Each row has a hidden value; after the row comes its tier, the name of the range that the value falls in. Each part has its own.
[-14 -60 -58   2  89 -66 -64  92  -8 116   2   5  73   3  70 -81  91 254
 -54  -1  -9 -35 -45 -31 118  13   8 137   8   1   1 -14  -1  13 -36 -59
 -29 -86   0   1  49  92 -45 -55  12 -19 -32  48 -39  20  31 -72  68 -22
 -32] : Fc
[  83 -154    7   33  -54   16 -212  -54   56   51  -27  109  -15  -89
   18 -156   77  -73   68   87  -55   -6 -221   -3  -40    6  148  -86
  -41 -164 -182 -100 -149  -20 -133 -190  -24 -135 -160  -16  101  -35
  -43 -148  109  139 -216   92  -72   81 -159    3  109   56 -145] : HB
[-203   29  100   61   17 -128  -37  -62  -46   42 -102  -24   98  -20
  -29   13   46   65  -60   70 -186 -103  -87 -238  139   40  -71  157
  166  160  -76  139   95  -83  -25   52  107   33  198   63  170  160
  -43  247  148  105 -134  253   -5   33  -96   21   49   74   40] : BR
[ 278 -121   93  170 -235   59  -75  -23   20 -150 -130  230  280   23
   86  -32  -28  -97   63   97  -16  -33 -205 -160 -147  319   61  -16
   86  -64 -294 -237 -175  -13 -199  -34 -114 -128  -66 -172  183  -31
 -318  104  277   45 -210  200 -228   83 -110  -48  102   93   91] : BH
[   1 -138 -283 -106   24  -44   96  -12  191  -72   38  -33   84  -54
 -115  113  127  -37  201   62   26 -191  121   35  211  -84  -52   72
 -149  150 -110   39  -32 -130   -2  -19   43   69   85  -26  -63 -154
  -93   10  -18  -46  178   60   13   -2 -159 -119 -125  -76  173] : HB
[ 176  154 -145  -78  322  -19   -9   32 -128  -58 -194  328 -138  -83
   19   15 -262 -187   88  263   -5  119   62   93  -16  113 -137 -148
  175 -134  -16  -94  -21  -16   63   31   62  -66   21   12  -85  -59
  -17  241 -142  -51  -50  144  -86  -49 -124 -176   58   94  197] : BH
[ -34  -46 -199  -25   67  -52   54  -11  103  -52    6    4   18  -16
  -86   94   57 -110  221  153   55 -160  110    1  104  -73   32  108
  -76   96 -194   67  -97 -137  -11  -57   97  -21   65 -114  -67 -191
    7   58   20   -8  106   -9   35   46  -88 -139 -119   46  173] : HB
[  62   31  -26   60 -196   17   21   67  -62 -109  158   42  213   94
  165  142  135   63   78 -147   16 -112  -90   28  149   -6  -48  -39
   92  -34  -98  193  235  122 -152   31 -194 -143    6   90  235  120
  -41    7   19  -71  149  -29 -241  -33   10    9   56  101  -30] : Fc
[-153  209   47   44  164  -45  -29  142  -69  201 -119  -36  117  -14
   10  -39  -36  282 -103  186 -152   41   -5  -60  200   31 -145  267
  101  105  -63  -39   -4  138   60  -38   -9  -58   11   77   60   84
   19   74  -21   79   38  109  -50  -56  172   26  235  -80   84] : FQ
[  44 -170 -256 -121  -16 -121  176  -14  280 -153  158  -22   77 -114
 -115  118   72   23  275   27    9 -212  156    9  201  -32  -65   71
 -156  167 -139  109   21 -207   11  -66  -50   19   92 -128   28 -165
  -91  144   33 -112  169   84  -20   51 -141 -291 -138  -76  212] : Mb
[  89   -2   37   92  135   73  -31    7   17  112  -73   18  -27  211
  -76    6  194  134 -144   -6   45   12  -29    1  113 -264  130   19
  -14  106    2  -15    0  -18  201   59  177  -82  -76  -35  -61   79
   91  -36 -119   50   19  -10 -113  -49   82  -17 -119  106 -189] : SB
[  60 -101   32 -102  -84  -82   43  194 -112   41   63    8 -233 -138
   16   88   41  171  181   23  -29  105  226  139   97  101   87   -5
   66  202  -50  293  -12   28  159   48 -117  -87   64  -56 -105  102
  136   46  -22    2  124  -74  -81   57  261   -8 -193   36  -30] : FQ
[ 125   78 -100  -48  239  -37 -177   16 -135   16 -135  214 -181 -124
  -19  -79 -125 -222  118  276  -47  111  -44   76  -56   -5   18 -136
   86 -205 -119  -45 -116   69   23 -110   66 -168 -109   30  -47  -37
   80  -47  -55    8 -208   75  -14    5 -179   -9  141  193   30] : FQ
[  -3 -101  -23    9    8   -9   80  130  159   52   31  -24  171  154
   10  185  -22  226 -135   15   30   55   66   58  155   45   46  113
  -16   25   42   56  117   57 -203 -137   40   -5   30  -15   68   51
 -165 -154   40 -170  -33  -51   46  -62  121  -37    8   59  -60] : PZ
[   4  -16  118   48  -55   -7 -212  -38  -22   54    2   84 -107  -98
 -133 -105   25  -93  155   81 -154   84 -320   74  -53  -83  118 -173
  -46 -214 -154   73 -148  156   -8 -339  -56 -304 -208   41  125   31
  148 -169    7  132 -276   55   53   10 -184   35  166  156 -224] : BR
[ 163   43 -100   -6  260 -124 -161   51  -32  -62  -19  133 -105 -145
   38  -26 -132  -14  141  121   98   23   51   25  -71   18   36  -15
   10 -126 -150  -10   39   30   60 -180   66 -200 -100  -51   21  -12
  141  -56  -94  -91 -164  -58  -82    5 -125  -62  147  277   68] : HB
[  54   12   22  -14 -101  -50 -186  136 -200   79  -99  106 -244 -201
  -94 -108  -87   31  217  128  -67  175  130  175  -74  111  150  -12
  138   67 -159  111  -83  114   95  -92  148  -74  -45  149  -59    9
  189  -93  -85   41  -72  -76   87   89  222  282 -162  170  -47] : LB
[-141  -34   90 -291   67  -18  -17    0  185   33  -16 -228  -28 -132
  120   -4   89   84   47 -235 -111  113  115  168  206  -48   99   85
  -60  203   56  322 -263  101  -29  217 -134  -44  181   15 -128  321
  210  -72 -190  211  153 -105 -211 -190   61  -46  -75   -1   12] : LB
[  42  -48  -79  -19  197   19  -26   50  -50    7  -74  262  -29   21
   89  -94 -122  -29   38   77    1   86   15    8   35   16  -12   10
   95 -101  -16  -83  -56    2  -43  -34   23  -89    0   26  -28   25
  -22   72  -31  -50 -134   11   31   44    0  -29  -22   79   62] : LB
[ -56 -123  -33  104  114  -14  -25  110  -16   64   42  180   90   43
   40  -71  120   55 -133  -65   -2  -51  -67  -92   44  -87    5  186
   54   -2  -87   18   18   15   10  -83  -79  -96   18   81   82  134
   47  -35   92  -39 -165   23  -96   68   62   61   15   47  -64] : SB
[ -33  107    3  104   28   -6 -102   34 -103  106 -138   -6  213  -11
  113  -62    1   88  -41  179  -33  -55  -58  -56  118  117  -91  155
  104   21 -168 -148  -32   93 -123   20  -36  -78  -15  -14   95   20
 -101   28   39  147  -36  146 -167  -61  -14   84  213   32   75] : LB
[ 171  122 -218 -102  393  -47  -59   38 -170   -8 -190  311 -185  -97
   49  -18 -198 -249   87  294    8  113  118   71   14   55 -157 -126
  160 -150  -32 -118  -16  -24   47  109   56  -52   -1   24 -106  -72
  -18  192 -122  -42  -75  155 -125  -34 -162 -126   76  103  193] : HB
[ 260 -135   -2  -53 -160 -206    2  195  -33  -51   85   -8 -235 -226
 -117  -82   -6  311  172   44 -132  107  252  123   38   93   94  -56
   50  285  -35  308  153   -7  304   56 -120  -16  -59  -10   37  187
   75    8  -42 -151  -24   49  -87   96  255   -7 -226   44  -76] : NJ
[ 189  -78 -141 -157  188 -103  -12   35   28  -50  -21  183  -67 -123
   77 -123  -51    0   37  144  -85   53   29   55    8   87   -2  -88
   78  -88   19  -42  -38 -108   41   17  -48  -37  -34  -43  -27   69
  -76   86   25  -72  -93  171  -63   33  -38 -273    9    2   67] : NJ
[ 213  -46 -194 -123  254  -73   31   57   -4  -61  -58  229  -67  -81
   56   18  -95   19   18   64   21   49   91   44  111   65 -151  -87
   55  -62   68  -43   91  -43   44   63  -43  -12   40   34  -25   33
 -111  133  -89 -146  -19  150 -140  -20 -140 -185   37   -6  116] : HB
[ -28 -200 -158   12   74  184  -52  142   69  221  -16  167  -51  -23
 -118   60  290  -57 -249  -53  -34  -20  -39 -172  143 -191  -66  107
  -33   73    5 -160  -28  -78   72   67  -17   87   13  328  -40  -46
 -153 -181  102   -7  139   83 -190  103   30  378   35 -244   -1] : Fc
[ -80  -37 -116   36  -11   36  -14   -1   39  -16  -48   59  121   15
  -50  107   56   29   93    5    9 -136  -70    4  132  -15  -28   31
    6   74  -61    9   56  -32  -41  -89  128   25   85  107    9  -20
  -33   34  -58   27   93   30   46  -22 -104   31  -45    6   69] : Mb
[ -88   62  177 -133  115   77 -140   13    1  113 -157 -182 -122    7
   96  -20  135    0  -22  -11 -102  124   36  152  143 -161  184   28
   25  204   19  305 -237  153  116  183  -16  -45   47   33 -184  327
  278 -184 -178  269   19 -177 -143 -182   73  109  -17  109 -131] : FQ
[ 133 -163  -71 -179   61 -113    3   26  112  -65    1   96   39  -70
   85 -203   18   88  -43  175 -218   53  -53   51  -40  108  157  -76
   63  -65   50  -14  -97 -149   15  -23  -57   29  -78  -72  -17  170
 -148  -23  166  -48 -134  195   80   53  115 -327  -61  -48  -33] : BH
[ 189  113 -196 -112  372  -82  -26   66 -138  -49 -135  302 -181 -110
   54   -1 -221 -191  125  273    7  109  129   64  -18   75 -150 -134
  143 -145  -51  -65   12  -22   68   73   -1  -86   -4  -39  -61  -59
   -7  218 -115  -87  -79  143 -147  -24 -141 -209   73  116  201] : FQ
[ -64 -109    0    2  -12  -91  -56  -67   66 -115  -38   26   -1  -23
  -75   43   30  -27   94  -43  -49 -111  -28 -227   19   15  108   49
   26  120  -94  157   28 -176    5    5  128   11  171  -17  115   47
  -60  154  103  -25  -64   68   22  104 -152  -17 -104  149   79] : FQ
[  -3   16   38   21   30   42  -76   14    5   67 -150   -5   92   72
   39  -44   72   64  -76  -54   21   31  -61  -19   68   32   81  106
  -29   51  -82  -59 -158   43  -32   81    0  -50   35  -34   -7   36
  -35    0  -49  161   78   35 -206  -70   59    6    7    7  -19] : SB
[  73 -155  -82  -25   -4   21  105   93  115   70   -9   72   -9    8
   42   75   35   40 -119  -24  -15   50  -75   41  135  -32 -107   -8
   64   -8  107   50  118   42  -40   22  168   95   64   92  -57   68
  -61 -102  -61  -46   62  163  -78   25   13  -11    9  -80   41] : Mb
[ 109 -222   17 -133 -148 -115   -5   37  179  -62   54  -16  120  -39
   40 -211   81  238  -74  116 -302   61 -106   20  -37  115  268  -59
   25    4   43   35  -70 -128  -16  -52  -60   45 -125  -52   61  237
 -198 -126  244  -53 -119  190  133   83  244 -245 -110  -69 -133] : BH
[  71   -1  -12  -12  140  -33  -99    5   -5    8  -56  166  -16  -76
   32 -137  -42  -35   36  103  -35   40  -99   64  -40   33   53    1
   91 -137  -76  -50 -116    1    9 -139   50 -133  -61   -2   11   36
   66    4  -12   33 -159   60   -3   27  -30 -111   66  105   -9] : LB
[ -32   17  140   13  120  124  -86  -40   41   83 -144  -52  -12   95
  100  -52  119    1  -68  -23    3   28  -14   65  135 -129  163   32
   45  161  -26   91 -197   -4   85  207  -22  -50   32  -91  -97  197
  141   38 -148  278   44  -73 -257 -123   44  -29  -58   62 -111] : LB
[ 138  -36   22  -63 -234 -159 -126  206 -107   -8 -101   23 -214 -275
 -186 -132 -154  241  225  102 -233  231  209  181  -43  235  122  -24
  127  249  -52  236   34  111  184    5   66   78  -24  203    5  163
   62  -61  -82  -90  -50   24  122   84  325  232 -236   44  -10] : Mb
[  -5 -146   90 -127  -37   56   91   94   27  142    1   69  -63  166
  121  -99  194  -84   -8    2  -72   34 -170 -132    9 -119 -112  101
   63  -34   -7   77  -31   79   25  -72  156    7   53  -69   32  -45
  -38 -105  126   24 -113   68   50  128   -7  -81   60   -3   49] : Mb
[ -26   54   42   63   78   45  -44   61  -30   48 -140  179   88   49
  -25   45  -37  251  -76  -24    4  -32 -131  -61   20   80   22   89
  119   32   -3   -9  -35    3    0 -147  141  -61  140   97   50   86
  -26  118  -50  -50  -38   27   26   24  -19  -56   -7   14   19] : BH
[  47  254  142   11   76 -218 -114 -134 -121  -21 -185   -1  139  190
   99   -1   19  436  102   43   15  -94 -116 -222 -255  -16  -56  130
 -237   11 -184  -96  194    5  -20 -390  261 -168 -173   63   98 -128
   18 -132  150    5 -178 -109  343  -98   70  -39  -35  208  -33] : HB
[ 147 -114 -117  -98   79  -86  -18   28   48  -20    1  133  -68 -150
  -47  -51  -17   14   40  -42  -60   79  -15  106  105   51 -102  -98
  -12  -55   61  -12   63    7   45  -27  -62  -37  -32  110   15   59
  -43   15  -81  -35  -37  172  -86  -33  -87  -58   25  -31  -10] : PZ
[  63 -101  -85   20   83  -34  -97   19   19    5  -15  114   14  -96
  -24    7   25   74   24  -67   35   -4 -102   90   91   17  -22  -37
  -23  -83   14  -30   46   44    3 -148    9  -85  -37  136    5   74
   29  -76  -97    3  -51   54  -30  -39 -104   36   62   32  -74] : BR
[ 213   71 -200 -144  325  -77    6   48  -89  -80 -137  317 -142 -129
   19   21 -222 -127  109  204  -33  122  118   70   25  110 -181 -171
  129 -114    6  -84   35  -32   68   96  -20  -42   27   26  -46  -17
  -74  260 -126 -109  -51  205 -144  -42 -155 -208   37   47  193] : BR
[ -19 -285   -1  -59   86  236  -85  174  157  159   88  198  -86  124
  -22  -87   73   42  -17  -32  -73  184  144 -157  168 -123  153  114
  -59   37   16 -158 -163  -83  -44  -22 -237  -83 -122   99   71  -42
 -240 -118  177 -135  -78 -264   60  170  194  287  -25  -94  -60] : Fc
[ 289 -134   55  130 -182   77 -119   -5  -39 -108 -132  179  183   29
  126   45   51 -111  107  -18  108  -43 -144 -179 -130  266   31   -9
   27  -52 -245 -184 -195   15 -200   54 -128 -174  -16 -154  108  -46
 -284   24  201   28 -124   77 -289   61 -194   43   88  115  121] : HB
[  -1   34   -2   33   19  -26 -147   82   17 -136   47  -22   84   -7
   28   47  -74   54  210    2   71  -55  -23   28  -45  -10  109  -14
  -39   -1 -176   87  200  140   71 -290   77 -135 -101  -17  136   39
  146 -172 -136  -47  -57 -227   30  -77  -31  106  126  345   13] : BH
[  43   42  127  185   40   62  -59   99 -187   95 -104   37 -194  137
  -34  -14   64   70   35  201    2   26   24   77   22 -100  194  -57
  145  192  -12  187    6  -45  296   79   21  -90  -86 -127 -111  125
  166   64  -99  122    1 -110  -27    3  214   -7 -174  125 -166] : NJ
[   3  -64 -150  173   59   13   78  111  170   74    3   56   85   25
  -30  364  -72  190 -196   89  145  -42   -6   74   78  -32  101   10
   77  -20  -36   52  145  -37 -208  -90  334   23   99   15  -71   32
   13  -95 -108 -126  127   90 -149    8   60  -67  -72   57    1] : BR
[  79   -3   66  301 -122  -35  104  161 -105  -15 -129   21 -143   17
  -12  206 -201   96 -133  273   66   80   21  159   15  147  208  -19
  187  108   59  349  100   -2   68   -8  121   60   30  -42 -220  119
   77 -106  -29  -21  130  -14   34   61  374   70 -150   43  -61] : BR
[ -47   -4 -135   98  109   18   35   55  -16   43  -44   68  -39   15
    3  202  -14  -79   15  198  174 -107   38   57   53  -25   96   81
   17   -2 -136   70  -51  -76  -64 -157  174  -62   71  -75 -172 -151
   90  -69   -8   22  108  -72    7   30   16  -21  -41  100   74] : PZ
[ -18  -38  -36 -126   64  -69   33  115  126   79    9 -143  142   86
 -104  156  161  195 -106  -53    5   14  119   71  163   32    0  155
  -95  116   33   57   36   36  -24  -59  -44   -8   63  -15   63   25
 -138 -110    9  -87   66  -15  -46 -156   71  -81   14   21  -60] : BH
[ 154  189  170   21  -50 -164  -64 -146  -70 -125 -185   96  208  163
   78    8    7  357   99  -40   35 -108 -160 -281 -313  126  -52   97
 -220   -4 -226 -147   84  -49  -60 -335  108 -186 -105   -2  177 -174
 -145   -5  233  -24 -146  -31  186  -49   10  -95  -50  145   36] : LB
[ -96  -10   92  -53   83  -42   25  173  154  142   -7 -133  343  265
 -137  216  125  154 -173   -7   16  117  108  139  100  131  -54  279
  -93    9    4 -105   81  164 -162 -268  -59  -40  -55  -38  185  -53
 -240 -199  112 -105 -129 -114  116 -270  205  -36  132  121 -153] : LB
[ -68   23 -203  -15   90  -17  -27  -17   32    1  -90   -7   21   11
 -105   79   59 -180  175  221   58 -153  106   -2   83  -80   48  136
  -35   93 -214   29 -124  -98  -43  -61  198   14   78  -45  -81 -215
    3  -18   11   17   59  -32   77   19 -120   -4  -81  103  170] : Mb
[ 219 -142 -198 -216  214 -127   60   55   61  -59   28  170  -77 -127
   84  -64  -28   42   41   31  -50   66  104   28  128   55 -145  -80
    7  -62   82  -34   62  -71   51   92 -118  -11    9  -11  -10   59
 -137  105  -16 -138  -27  204 -136   13  -99 -247   27  -59  104] : FQ
[ 165  -70 -183 -160  250  -86  -37   22   -8    2  -58  171 -110 -105
   74 -109  -22  -92   25  149  -36   55   44   43   54    5  -78  -72
   54 -118   20  -65  -18  -58   32   54   -2  -11  -25   10  -50   11
  -66   28  -22  -48  -92  174  -89   13 -119 -159   56   10   73] : BR
[ -51    7 -185  -27   23  -11   62  -45  150 -106  -43   39   99  -28
 -142  102   -9 -128  300  156  -12 -157   72   34  107  -45  -27   80
  -52  118 -211   33 -112 -103  -15  -73  126   23   78  -39  -28 -191
  -13  138  -36    6  112   23   84    6 -125 -131 -128   10  230] : BR
[ -99   56  138 -128   65   -7   31   39   89   61  -65 -136   -3   36
   29   13   72  158  -58 -187  -80  128   17   73  149  -28   98  115
  -30  152   64  217 -205   78   64  161  -72  -85  129  -37  -79  218
  134   46 -141  158  188  -43 -176 -138  185 -119  -75  -19  -25] : SB
[  -7  -59 -261  -48   34  -36   39  -16  103  -73   -3   11   50  -39
 -103   93   58 -101  264  173   49 -192  131   21  130  -76   -3   76
  -70  111 -192   39  -60 -125  -23  -54  117   30   69  -43  -52 -203
  -45   30   -8  -50  109    6   68   39 -145  -70 -132   27  194] : BR
[ -27 -167  -18  -14   73 -148 -214  279  147 -150  148 -189   39 -225
  -26  -61 -195  181  201  -14  -30   48   32   23  -34   91  112  -44
  -75   81  -81  126  381  252  273 -313  -41  -66 -161 -132  217  281
  158 -303 -271 -108 -188 -151  -61 -118  -40  136  337  393   31] : PZ
[-149  173  -23   37   87  -66  -34  101  -61  187  -71  -84  185  -60
   59  -17   -4  258  -84  157 -163  -10    2  -27  268   45 -202  203
  100  112  -73  -57   97  132  -52   41  -44  -29    8  110  103  111
  -27   70  -32  119   73  196 -142 -103   95   62  242  -86   82] : Mb
[ -39  -71   16   66   -4  -28    6   92  -92   79   60    6 -132   -3
   54   53   48  101   66   47   67  -17   34   76   63    5  120  -10
   62   49   -8  178   22  -67   45  -27  -53 -137    8 -107  -67   41
  104   18  -29   68   90  -70  -36   35  157  -50 -121   66  -81] : SB
[  51   94  161   24  171   35  -83   46  -37  117 -132 -117  -32  188
  -43   34  203   15  -78  114  -15   70  100   91  119 -169  113  100
   28  204  -39  129  -80   71  231  116   -3  -79  -82  -98  -65  150
  131  -69  -64  132  -65 -130 -124 -171  127    2   -9  177 -185] : FQ
[ -40 -112  -74    1   65   46 -183   -4  -56  152  -70  117  -70  -66
  -45 -128   97  -98   16   -2  -37   41 -207  103   53  -50    5  -75
   10 -157   30 -100  -87   55  -46 -132   65  -88  -79  174  -36   21
   33 -159  -80  141 -113   82   53  -19 -135  135   62    6 -127] : PZ
[ -53  151    5   46  104   31  -78  145  -61  142 -173  114   -6  152
 -112   74  -17  177  -88   23   35   70  -87  -92 -125  -20  146  145
   61  -30 -104   -2 -148   74  -26 -126  328 -109  110   18    9  -51
   39  -19  -73  -96   22  -38    6   54  105  -53  -70  119   46] : NJ
[  13   72  112   70    4  174 -193  -22  -75   69 -339   77   57  117
   62  -27   35 -157  -28   51   -3   92 -124  -41  -54   29  151   60
   51   43 -174  -83 -333  119  -89  141  132  -26   31   32  -98   48
   -2  -75  -33  251  -30  -37 -173  -62   -6  197   -2   95   20] : FQ
[ -83   -5 -166  -20   35  -26   53  -40  106  -50  -45   -2   87   -1
 -126   90   34  -94  157  108   14 -141   65    8  122  -42   10  109
  -48  108 -150   29  -83 -113  -27  -50  140   22  104  -29  -40 -161
  -27   86  -13   24  127   39   61   -5  -75  -72 -120   28  161] : SB
[ 100  129   85  -40   76 -134  -53  -78  -63   -2 -192  -11   49  207
  -28  -16  163  344  -52 -147    5   -1  -79 -232 -127  -80   41  140
 -272   83  -48  -41  -44  -25  110  -70  109 -130  -57   61  -15  -40
  -52  -86   97   -9   33  -38  101  -63  118  -35 -150   37  -51] : FQ
[ -50   -5   18   58   92   29  -93    5   -4  112  -64  -33    6   87
   42   -8  113  135  -41  -62   44   -8  -45   26  119  -73  108   52
  -12   60   14   13  -41  -37   11   67   34  -79  -10  -13  -41   89
   61    6 -108  148   99  -45 -114  -66   76  -26  -55   25 -102] : Mb
[ 134 -119   19 -145   25 -239 -178   45  194 -183   54 -113   93 -133
  -98  -30   15  609  115 -265  -62  -41  -48 -173 -128   56   19  -56
 -430  140    7  -42  397   19  271 -417  -85  -62 -212  125  235  128
  -83 -277  -48 -166  -88 -100  129 -140  -38   51   93   94  -92] : Fc
[ -24  -76  -75  -12 -107  -41   -6   86  -42    9   50  -14  -42  -58
   10   20   32  150  138   -8   -7  -40   85  117  118   53   64  -25
   64  115   17  185   91  -50   -3   32  -52   -6   54   46   12   63
   -4   22  -76   -8  146  -34    3   17  122   18 -179   -8  -19] : SB
[ -52  -53  -26   15  -61   -3 -192  -14  -59  113   63   42  -37  -65
  -22  -74  141  -43  105  -53  -58   13 -230  136   67  -84   59 -105
   -9 -199  -60   44  -31  109 -129 -185  -24 -208 -128  148   92   34
  104 -175  -44  124  -75   26    2  -11 -107   81   78   80 -204] : Fc
[-228   55  113 -310   37  -95  -34   65  165   99  -47 -281  -26 -155
  106  -20    7  179   22 -250 -201  211   73  120  170   44   71  160
  -51  157   65  341 -272  180 -117  215  -91  -42  208   55  -73  326
  194  -68 -179  198  195  -40 -192 -173  167  -68   -8  -51   73] : Fc
[ 143 -207  -38 -143  -32 -126  -12   41  152  -53   33   34   53  -50
   71 -226   62  153  -55  179 -259   66  -80   30  -39   94  241  -50
   51  -56   43   25 -113 -146   -3  -22  -38   36 -124  -88    6  198
 -169  -99  228  -68 -135  189  115  112  195 -317  -80  -63  -84] : HB
[   9   77  -15  184  -41  -67  -54  151 -277   78 -107  -35  273   34
  -15  130   71  144   -5   50  -38  -34 -158 -138   56  205 -250  125
  137   23   28 -124   71  241  -10   23   -1 -224    9   60   22  175
 -160  -49   41  -59  -41  190   37 -116  -69  223  225  125  177] : NJ
[-100 -266   57  -48   -8  128   -4  169  114  125   92   99    9  260
   43 -109  -20  144   69   18 -148  210  135 -123  176  -73  142  101
  -40   50   36  -34  -62    6 -163  -24 -211  -86 -110  -51  141   36
 -267  -73  181 -151 -193 -223  220  120  235  128 -101    2  -86] : Fc
